Below are the code and all the weights of a small trained network. Each question names an input and a class and asks about switching units off, where a switched-off unit gives its printed mean instead of its output.

import numpy as np


def w(rows, s, z=0):
    codes = np.array(rows[::2]) - 128.0
    scale = np.full(codes.shape[1], s)
    scale[-1] = z or s
    return codes * scale


def f(y):
    return y / 2 * (1 + np.tanh(0.7978845608 * (y + 0.044715 * y**3)))


def log_softmax(a):
    a = a - a.max(-1, keepdims=True)
    return a - np.log(np.exp(a).sum(-1, keepdims=True))


def net(x, mask):
    res = np.array(x, float).reshape(1, 7) / 4 @ E
    y = f(res @ A[0][:, :-1].T + A[0][:, -1])
    res = res + np.where(mask, y, B[0][:, -1]) @ B[0][:, :-1]
    return log_softmax(res[-1] @ U[:, :-1].T + U[:, -1])


A, B = {}, {}
E = w([
[178,139,128,101,98,166,147,88,146,145],'x0',
[52,153,102,95,197,177,189,150,186,206],'x1',
[114,109,76,153,160,83,125,162,116,140],'x2',
[218,194,127,196,145,163,118,98,241,116],'x3',
[146,75,195,163,139,2,157,64,158,140],'x4',
[203,168,208,34,162,106,42,149,191,133],'x5',
[39,187,92,107,102,86,89,23,182,40],'x6',
],0.0092)
A[0] = w([
[117,127,156,75,64,86,155,143,61,104,140],'neuron 0',
[181,170,156,1,198,79,81,159,139,110,122],'neuron 1',
[88,131,127,28,122,72,182,140,97,169,140],'neuron 2',
[202,124,113,166,91,91,47,104,48,107,76],'neuron 3',
[64,114,130,87,195,146,191,130,207,200,93],'neuron 4',
[184,89,144,148,122,161,175,233,103,189,131],'neuron 5',
[74,184,39,106,104,90,95,113,198,118,74],'neuron 6',
[162,75,180,189,185,168,143,180,138,130,76],'neuron 7',
[154,156,120,195,153,143,119,115,163,131,254],'neuron 8',
[134,49,185,155,163,65,143,47,145,175,122],'neuron 9',
],0.0092,0.0042)
B[0] = w([
[154,113,154,117,254,101,113,157,156,163,190],'neuron 0',
[103,110,132,186,174,235,147,65,101,101,242],'neuron 1',
[174,126,96,106,240,75,128,132,204,101,206],'neuron 2',
[178,187,172,152,156,106,148,161,128,90,203],'neuron 3',
[204,212,127,122,145,131,120,135,25,120,227],'neuron 4',
[90,98,179,128,141,101,49,69,150,81,247],'neuron 5',
[107,151,183,103,124,104,59,101,163,125,206],'neuron 6',
[125,129,125,59,141,49,96,69,127,121,191],'neuron 7',
[194,82,100,146,153,155,154,142,229,134,207],'neuron 8',
[91,121,88,95,63,225,95,169,74,72,210],'neuron 9',
],0.0094,0.011)
U = w([
[106,167,177,73,81,55,53,19,149,150,37],'0',
[196,254,163,126,125,98,155,151,68,113,107],'1',
[121,111,61,58,80,212,72,191,118,70,176],'2',
[113,140,147,122,135,132,148,101,149,139,251],'3',
[79,114,129,192,161,176,191,75,119,114,150],'4',
[145,133,107,74,120,138,130,137,161,99,158],'5',
[151,124,151,83,180,97,229,158,244,147,90],'6',
[97,129,149,107,43,145,183,212,111,229,1],'7',
],0.0082,0.006)

Each question gives the input, the list of numbers given to net, and the class t.
The units are the neurons (one row each of A and B). Each row of codes is followed by its name. A weight is (code - 128) times the scale printed after its matrix; where a second scale follows, it is the last column's (A, B and U).
mask holds one flag per neuron, in row order. A switched-off neuron (its flag False) gives its mean, the last column of its row in B, instead of its output. The means were averaged over made-up inputs and are rounded, as every weight is.
A unit's drop is (log p(t) with every unit on - log p(t) with that unit switched off) / (log p(t) with every unit on - log p(t) with every unit switched off).
The circuit of an input: a set's keep is (log p(t) with only the set's units on - log p(t) with every unit switched off) / (log p(t) with every unit on - log p(t) with every unit switched off). Starting from all 10 units, units are removed one at a time, each time the one whose removal leaves the highest keep (on an exact tie, the one counted first), for as long as the keep stays at least 0.8.
units of the circuit, in order: the units of the circuit, biggest drop first
most important unit: the unit with the biggest drop
k most important neurons: the k neurons with the biggest drops, biggest first
drop of u: that unit's drop, to one decimal
input [3,8,8,1,5,0,5], class 1: most important unit -> neuron 4
input [6,4,2,-3,3,-6,7], class 0: 4 most important neurons -> neuron 6; neuron 1; neuron 8; neuron 3
input [-5,-7,1,6,-4,-6,6], class 1: 2 most important neurons -> neuron 3; neuron 5
input [-5,0,-7,-7,0,4,-7], class 0: 3 most important neurons -> neuron 5; neuron 8; neuron 7
input [8,-6,7,8,6,-1,5], class 5: units of the circuit, in order -> neuron 9; neuron 8
input [-3,4,-2,0,0,-4,2], class 1: 4 most important neurons -> neuron 1; neuron 4; neuron 5; neuron 9
input [4,-6,8,-2,-4,-5,-8], class 0: units of the circuit, in order -> neuron 5; neuron 7
input [-3,1,8,-8,6,5,6], class 3: units of the circuit, in order -> neuron 1; neuron 0
input [8,-8,0,-1,-4,4,7], class 1: 2 most important neurons -> neuron 3; neuron 5
input [-4,2,-4,4,-8,-3,8], class 0: 2 most important neurons -> neuron 6; neuron 9
input [-4,-3,-6,-7,-5,2,-4], class 6: units of the circuit, in order -> neuron 0; neuron 9
input [-8,-3,4,6,-8,5,8], class 0: 2 most important neurons -> neuron 6; neuron 9
input [1,-1,0,-8,-3,6,-1], class 6: units of the circuit, in order -> neuron 2; neuron 0
input [4,3,1,8,0,-5,4], class 6: most important unit -> neuron 8
input [2,-3,-8,-7,-5,6,-1], class 3: units of the circuit, in order -> neuron 9; neuron 1
input [2,-1,8,-6,-5,8,7], class 3: 2 most important neurons -> neuron 1; neuron 5
input [3,-3,-3,2,6,5,-7], class 0: 3 most important neurons -> neuron 7; neuron 5; neuron 4
input [6,5,4,-8,-5,4,-4], class 6: 2 most important neurons -> neuron 2; neuron 9
input [6,8,-5,-7,-1,-1,1], class 1: 2 most important neurons -> neuron 4; neuron 8
input [7,0,4,8,-6,8,3], class 4: most important neuron -> neuron 1
input [3,-2,-2,8,0,2,5], class 6: 3 most important neurons -> neuron 8; neuron 5; neuron 9
input [2,-2,8,-8,-5,4,6], class 3: units of the circuit, in order -> neuron 1; neuron 9; neuron 0
input [2,5,1,-1,-1,2,-8], class 0: drop of neuron 5 -> 0.6
input [-6,-4,-7,-4,4,8,-5], class 4: drop of neuron 1 -> 1.0
input [-2,3,7,0,-6,8,6], class 4: drop of neuron 1 -> 1.5
